Where the symbols take the objects:
Tif % Boz
Tif + Ded
Bel % Kog
Bel + Sef
Faz % Taf
Faz + Zaf
Nid % Bot
Nid + Ran
Toz % Faz
Toz + Bel
Fon % Tov
Fon + Det
Rar % Pur
Rar + Sud
Kog % Kog
Kog + Faz
Bot % Vop
Bot + Nam
Tep % Sud
Tep + Fur
Det % Mem
Det + Faz
Bim % Fel
Bim + Bon
Zuz % Ziz
Zuz + Zeg
Fip % Tep
Fip + Ros
Nif % Ran
Nif + Tep
Lol % Nam
Lol + Ziz
Tef % Kar
Tef + Bot
Kar % Kep
Kar + Vop
Bon % Tuz
Bon + Sim
Ros % Fur
Ros + Lam
Fur % Lol
Fur + Zuz
Tov % Taf
Tov + Mem
Taf % Tef
Taf + Git
Lom % Det
Lom + Bon
Ziz % Bim
Ziz + Soz
Nam % Nif
Nam + Fip
Zaf % Boz
Zaf + Ded
Sim % Lom
Sim + Taf
Lam % Zuz
Lam + Fel
Zeg % Soz
Zeg + Fon
Zum % Ros
Zum + Nol
Boz % Kog
Boz + Tef
Fut % Toz
Fut + Bel
Mem % Fut
Mem + Taf
Sef % Ded
Sef + Kog
Kep % Nid
Kep + Kep
Ran % Tef
Ran + Nid
Ded % Tif
Ded + Mik
Soz % Soz
Soz + Tov
Vop % Mez
Vop + Zum
Sud % Bot
Sud + Lol
Fel % Toz
Fel + Tuz
Tuz % Fon
Tuz + Lom
Mik % Ran
Mik + Kep
Veg % Lom
Veg + Zaf
Nol % Zum
Nol + Bim
Mez % Vuf
Mez + Vop
Pur % Fip
Pur + Zum
Git % Sef
Git + Kar
Vuf % Nam
Vuf + Mik

In the rows, 25 stands for zero.

The rows follow the links: the fewer symbols apart two objects are, the more alike their rows tend to be.

Name the object of each row.
39	10	24	32	32	20	16	23	32	19	24	16	21	34	21	38	19	30	34	21	22	39	24	29	19	19	32	20	27	27	23	21	36	27	9	21	28	7	16	30	24	22	31	10	21 | Kar
28	30	18	31	7	16	17	36	22	16	25	31	25	24	21	14	39	27	23	21	16	28	26	36	28	31	30	32	31	36	27	29	27	34	17	20	25	15	35	16	22	13	36	23	38 | Tov
11	23	26	19	25	35	33	16	28	34	18	18	26	8	26	26	25	22	33	27	33	11	27	24	32	22	7	21	25	25	13	14	17	17	31	35	27	41	23	22	22	33	18	17	21 | Ros
26	30	25	12	27	38	35	33	31	19	26	24	36	19	19	24	23	22	27	27	38	9	22	22	34	20	13	23	26	20	9	18	15	26	29	37	25	38	14	10	26	24	34	27	24 | Lol
21	28	27	33	21	26	21	27	24	25	33	29	17	22	20	31	38	26	16	15	15	27	20	14	17	32	21	26	17	17	28	30	14	23	35	7	18	33	41	28	31	22	17	37	34 | Tuz
5	26	28	25	22	22	26	27	19	32	28	30	15	35	38	16	13	27	23	35	32	28	24	31	18	38	28	18	16	28	38	39	43	21	25	24	30	19	28	27	22	30	23	20	26 | Bel
23	21	18	25	26	20	24	6	26	37	13	14	22	13	23	26	27	23	35	32	22	25	27	25	29	19	13	22	27	37	15	8	21	18	22	31	29	30	27	33	22	31	12	6	22 | Zum
18	30	21	24	22	14	23	24	16	30	29	35	17	34	35	10	19	24	13	33	23	31	25	30	19	35	33	27	20	30	43	37	38	28	25	17	27	14	31	29	24	27	22	31	29 | Faz
26	31	18	29	17	15	15	32	20	21	33	36	20	24	24	19	36	25	7	25	11	32	23	27	20	34	29	29	21	31	34	33	25	31	23	10	23	15	38	23	27	19	27	36	39 | Det
19	20	19	29	21	21	23	7	25	38	12	16	20	12	24	28	31	23	34	28	22	26	26	25	26	21	13	24	26	32	16	12	20	16	24	28	27	30	31	32	22	31	11	9	22 | Nol

Each walk starts at a row. The symbols on each line, taken left to right, move it on to the next object.
Answer with the object's row; about right is enough.
start 4	25	28	27	22	26	23	27	21	30	31	29	12	31	36	18	18	29	22	32	33	27	22	31	17	42	23	15	12	25	35	40	39	21	28	20	26	24	30	29	24	29	21	20	29
% % % + + % % % + 44	17	20	17	42	30	22	29	35	15	26	20	31	26	17	37	16	25	28	27	27	26	22	22	28	11	22	20	25	26	10	15	23	29	14	27	27	19	7	20	27	25	34	21	21
+ + % + + % + 25	30	25	31	3	25	24	36	21	15	22	25	31	21	17	15	42	30	32	15	22	23	26	36	34	27	29	31	39	28	23	27	20	31	23	31	21	27	33	14	20	14	33	18	32
start 22	28	16	27	16	15	16	35	21	19	29	35	18	26	28	15	30	26	16	30	18	31	25	36	23	36	30	24	24	38	32	33	34	34	17	13	27	9	31	21	24	19	33	23	38
% + % + % % 41	13	25	25	39	19	17	26	27	14	22	25	26	32	25	34	20	22	26	21	22	33	29	25	17	15	38	24	29	26	26	24	32	31	10	18	27	5	10	27	21	25	38	26	18
+ % % % % % + + 16	29	29	14	24	41	33	30	29	25	23	23	31	15	21	22	23	21	30	23	39	5	26	22	33	22	12	21	26	19	10	24	16	23	33	36	25	42	16	16	23	29	26	25	23
start 33	26	18	6	37	28	27	26	31	24	22	28	37	12	23	21	22	16	21	35	31	10	27	23	35	14	16	25	26	33	9	11	18	27	23	32	29	26	8	17	23	29	33	30	22
+ % + % + % + % % 2	23	32	33	19	31	27	28	24	29	29	22	12	22	29	31	30	29	26	20	28	24	19	21	17	35	16	15	15	15	25	36	24	17	36	18	20	38	36	26	29	27	13	22	29
+ % % % + 27	19	20	28	26	10	18	25	22	23	24	26	17	33	32	20	19	26	27	31	22	38	27	36	18	30	37	23	25	34	37	28	43	28	13	20	30	5	25	31	20	22	29	16	24
start 25	24	19	9	34	30	30	20	31	29	20	23	32	10	24	22	22	16	25	34	33	11	26	22	35	16	12	23	25	32	8	10	16	23	26	34	28	34	12	20	23	33	25	24	21
+ + % % % 7	22	30	35	15	30	25	16	25	31	23	17	16	15	22	34	38	28	30	16	24	23	23	19	21	30	13	21	22	20	19	26	15	17	36	21	20	40	40	27	30	25	11	20	28
% % + % % % + % 29	26	16	27	19	12	13	31	22	20	28	33	19	27	27	17	33	24	16	27	13	33	25	32	17	31	32	27	25	37	33	28	30	33	16	12	30	7	31	24	24	20	33	27	35
start 35	34	26	26	26	15	24	17	17	28	29	32	28	29	24	20	25	19	8	22	11	26	22	10	20	25	32	36	21	20	36	25	17	22	33	16	19	25	32	32	29	23	15	49	22
% + + + % % + 43	22	13	28	24	22	21	17	32	29	27	10	26	37	14	32	13	35	29	34	20	35	15	24	32	19	22	22	24	29	15	12	28	27	18	34	25	20	24	26	27	20	20	9	28
% + + % % % % % 32	20	29	13	43	38	28	36	34	16	28	27	32	20	23	33	18	20	23	23	35	17	25	20	28	15	21	19	23	19	13	20	20	28	25	23	23	27	6	19	24	31	36	32	19
start 5	25	23	26	21	23	21	29	22	29	32	29	11	32	36	17	18	30	22	35	31	28	21	33	20	40	25	14	16	31	35	39	41	25	22	18	29	17	30	26	24	29	24	17	32
% % + + % % + + + 36	25	21	13	39	37	27	30	35	21	29	22	34	26	16	30	13	25	22	31	33	16	20	20	33	14	18	21	23	22	7	15	18	29	24	32	24	28	9	16	26	26	32	27	22
+ % % + % % + 27	24	23	8	37	36	31	30	32	22	24	30	33	14	24	23	21	17	23	32	35	7	26	20	33	18	16	24	25	25	9	16	17	25	27	32	27	33	9	16	25	32	33	30	21
start 30	24	16	10	33	21	26	18	27	29	18	28	30	8	24	19	25	14	24	37	24	12	32	27	30	18	17	25	27	38	14	8	17	24	20	30	32	24	13	22	22	33	30	25	21
+ % % + % % + + + 28	30	21	34	7	23	18	36	24	16	30	31	24	23	18	18	43	29	20	16	14	27	22	31	26	32	29	32	29	30	27	30	19	34	24	15	21	23	39	17	26	12	30	30	40
+ % + + + + % % + 38	12	36	29	39	29	25	27	29	14	22	18	29	33	22	41	19	26	30	10	28	33	24	20	18	13	36	23	27	10	27	27	27	24	19	26	23	20	11	29	25	25	30	25	11
start 28	7	34	30	37	28	20	28	32	14	20	20	20	25	26	44	28	24	35	10	28	33	29	25	16	17	32	18	28	18	21	27	27	24	14	18	23	18	15	30	26	24	32	20	16
+ % % % + + + + 25	28	27	31	24	25	20	23	24	26	32	28	19	20	20	33	37	25	14	18	12	27	20	13	15	29	21	25	17	19	27	27	12	22	34	6	17	32	40	30	32	23	12	39	32
+ + % + + + + + % 10	29	33	28	9	35	33	34	27	20	23	20	28	18	20	22	34	30	36	11	34	14	24	30	33	31	19	25	30	15	19	29	18	24	33	34	21	43	29	15	24	18	25	19	26
start 44	24	21	26	30	33	26	24	34	22	32	14	32	42	13	36	8	37	26	28	25	33	13	18	31	17	26	22	22	18	16	17	26	29	20	33	23	22	17	21	29	18	25	19	24
% + % + + + 20	30	27	32	1	27	27	38	22	16	24	23	29	22	15	17	40	30	32	13	25	22	23	35	33	29	27	32	36	23	21	30	17	28	25	30	20	31	34	11	23	11	31	19	33
% % + % % % + % 42	24	16	29	25	26	22	18	32	26	31	13	27	41	13	33	11	38	27	34	20	37	13	20	33	21	23	22	23	26	17	14	30	27	20	33	24	21	25	23	28	18	20	13	29
